Below is a small trained network, with its code and all its weights. Each question gives an input and a class and asks what happens when units are switched off, that is, made to give their printed mean instead of their output.

import numpy as np


def w(rows, s, z=0):
    codes = np.array(rows[::2]) - 128.0
    scale = np.full(codes.shape[1], s)
    scale[-1] = z or s
    return codes * scale


def f(y):
    return y / 2 * (1 + np.tanh(0.7978845608 * (y + 0.044715 * y**3)))


def log_softmax(a):
    a = a - a.max(-1, keepdims=True)
    return a - np.log(np.exp(a).sum(-1, keepdims=True))


def net(x, mask):
    res = np.array(x, float).reshape(1, 6) / 4 @ E
    y = f(res @ A[0][:, :-1].T + A[0][:, -1])
    res = res + np.where(mask, y, B[0][:, -1]) @ B[0][:, :-1]
    return log_softmax(res[-1] @ U[:, :-1].T + U[:, -1])


A, B = {}, {}
E = w([
[76,119,103,147,168,112,15],'x0',
[146,148,159,100,76,27,71],'x1',
[126,254,180,178,143,134,136],'x2',
[118,135,106,131,115,119,132],'x3',
[146,117,149,125,151,134,125],'x4',
[131,124,138,127,134,132,126],'x5',
],0.016)
A[0] = w([
[166,96,176,119,62,96,187,232],'n1',
[165,150,166,121,106,27,88,159],'n2',
[93,99,103,171,129,183,165,254],'n3',
[175,102,146,50,119,139,117,198],'n4',
[77,108,100,193,170,150,105,160],'n5',
[89,94,185,76,100,62,123,178],'n6',
[137,65,142,84,83,98,112,176],'n7',
[110,67,89,155,181,141,93,207],'n8',
[83,178,125,181,188,128,168,161],'n9',
[165,134,164,147,123,184,183,175],'n10',
[137,85,74,105,87,138,125,242],'n11',
[93,82,110,97,91,88,112,153],'n12',
[133,75,103,141,143,166,163,210],'n13',
[72,111,141,185,139,108,55,164],'n14',
[128,101,143,134,122,151,209,204],'n15',
[174,150,162,121,40,77,152,134],'n16',
[122,49,107,131,138,71,62,200],'n17',
[126,230,185,247,106,152,121,221],'n18',
],0.012,0.0063)
B[0] = w([
[162,145,52,255,169,145,202,219],'n1',
[170,124,134,241,96,75,33,217],'n2',
[65,62,167,102,155,102,216,219],'n3',
[147,79,91,146,101,147,127,180],'n4',
[65,149,180,58,225,185,88,185],'n5',
[149,159,91,176,48,143,88,191],'n6',
[126,118,96,159,67,176,112,201],'n7',
[39,127,152,99,100,168,114,205],'n8',
[133,202,158,72,156,116,157,192],'n9',
[143,131,134,141,123,93,188,210],'n10',
[118,72,133,150,75,146,156,210],'n11',
[137,131,131,136,107,181,107,190],'n12',
[88,70,161,164,138,109,202,209],'n13',
[108,151,234,71,94,78,35,202],'n14',
[124,73,118,125,79,53,203,216],'n15',
[196,201,121,190,164,144,128,198],'n16',
[116,107,124,98,19,183,74,227],'n17',
[184,232,158,78,208,51,150,253],'n18',
],0.0086,0.018)
U = w([
[63,57,98,162,105,92,202,252],'0',
[175,117,2,171,106,187,154,136],'1',
[161,154,124,42,126,79,237,150],'2',
[177,179,90,183,177,95,143,39],'3',
[37,90,153,67,140,215,137,133],'4',
[114,133,119,116,64,172,80,78],'5',
[75,177,168,62,209,160,131,140],'6',
[116,140,161,119,130,16,74,74],'7',
],0.0091,0.0025)

Each question gives the input, the list of numbers given to net, and the class t.
The units are the neurons (one row each of A and B). Each row of codes is followed by its name. A weight is (code - 128) times the scale printed after its matrix; where a second scale follows, it is the last column's (A, B and U).
mask holds one flag per neuron, in row order. A switched-off neuron (its flag False) gives its mean, the last column of its row in B, instead of its output. The means were averaged over made-up inputs and are rounded, as every weight is.
A unit's drop is (log p(t) with every unit on - log p(t) with that unit switched off) / (log p(t) with every unit on - log p(t) with every unit switched off).
The circuit of an input: a set's keep is (log p(t) with only the set's units on - log p(t) with every unit switched off) / (log p(t) with every unit on - log p(t) with every unit switched off). Starting from the 12 units with the biggest drops (on a tie, the unit counted first), units are removed one at a time, each time the one whose removal leaves the highest keep (on an exact tie, the one counted first), for as long as the keep stays at least 0.8.
circuit, biggest first: the units of the circuit, biggest drop first
top k neurons: the k neurons with the biggest drops, biggest first
drop of u: that unit's drop, to one decimal
input [7,-7,0,4,2,5], class 4: circuit, biggest first -> (n8)
input [3,0,7,-8,2,6], class 6: circuit, biggest first -> (n15, n9)
input [-4,3,0,-5,4,-7], class 1: top 2 neurons -> (n18, n14)
input [5,6,0,5,4,-5], class 5: circuit, biggest first -> (n17, n18)
input [-7,1,2,6,-7,-7], class 3: top 2 neurons -> (n1, n16)
input [-8,0,-4,3,1,2], class 0: top 2 neurons -> (n15, n13)
input [-4,-5,1,-2,-5,-1], class 2: top 2 neurons -> (n2, n9)
input [8,3,0,0,-4,-6], class 5: top 2 neurons -> (n17, n18)
input [-6,1,-4,-4,-7,-8], class 1: top 2 neurons -> (n1, n16)
input [-6,-4,-1,4,8,1], class 0: drop of n18 -> 0.3
input [1,-6,5,-6,-8,-6], class 6: drop of n5 -> 0.9
input [1,-2,7,7,0,-6], class 6: drop of n15 -> 0.4
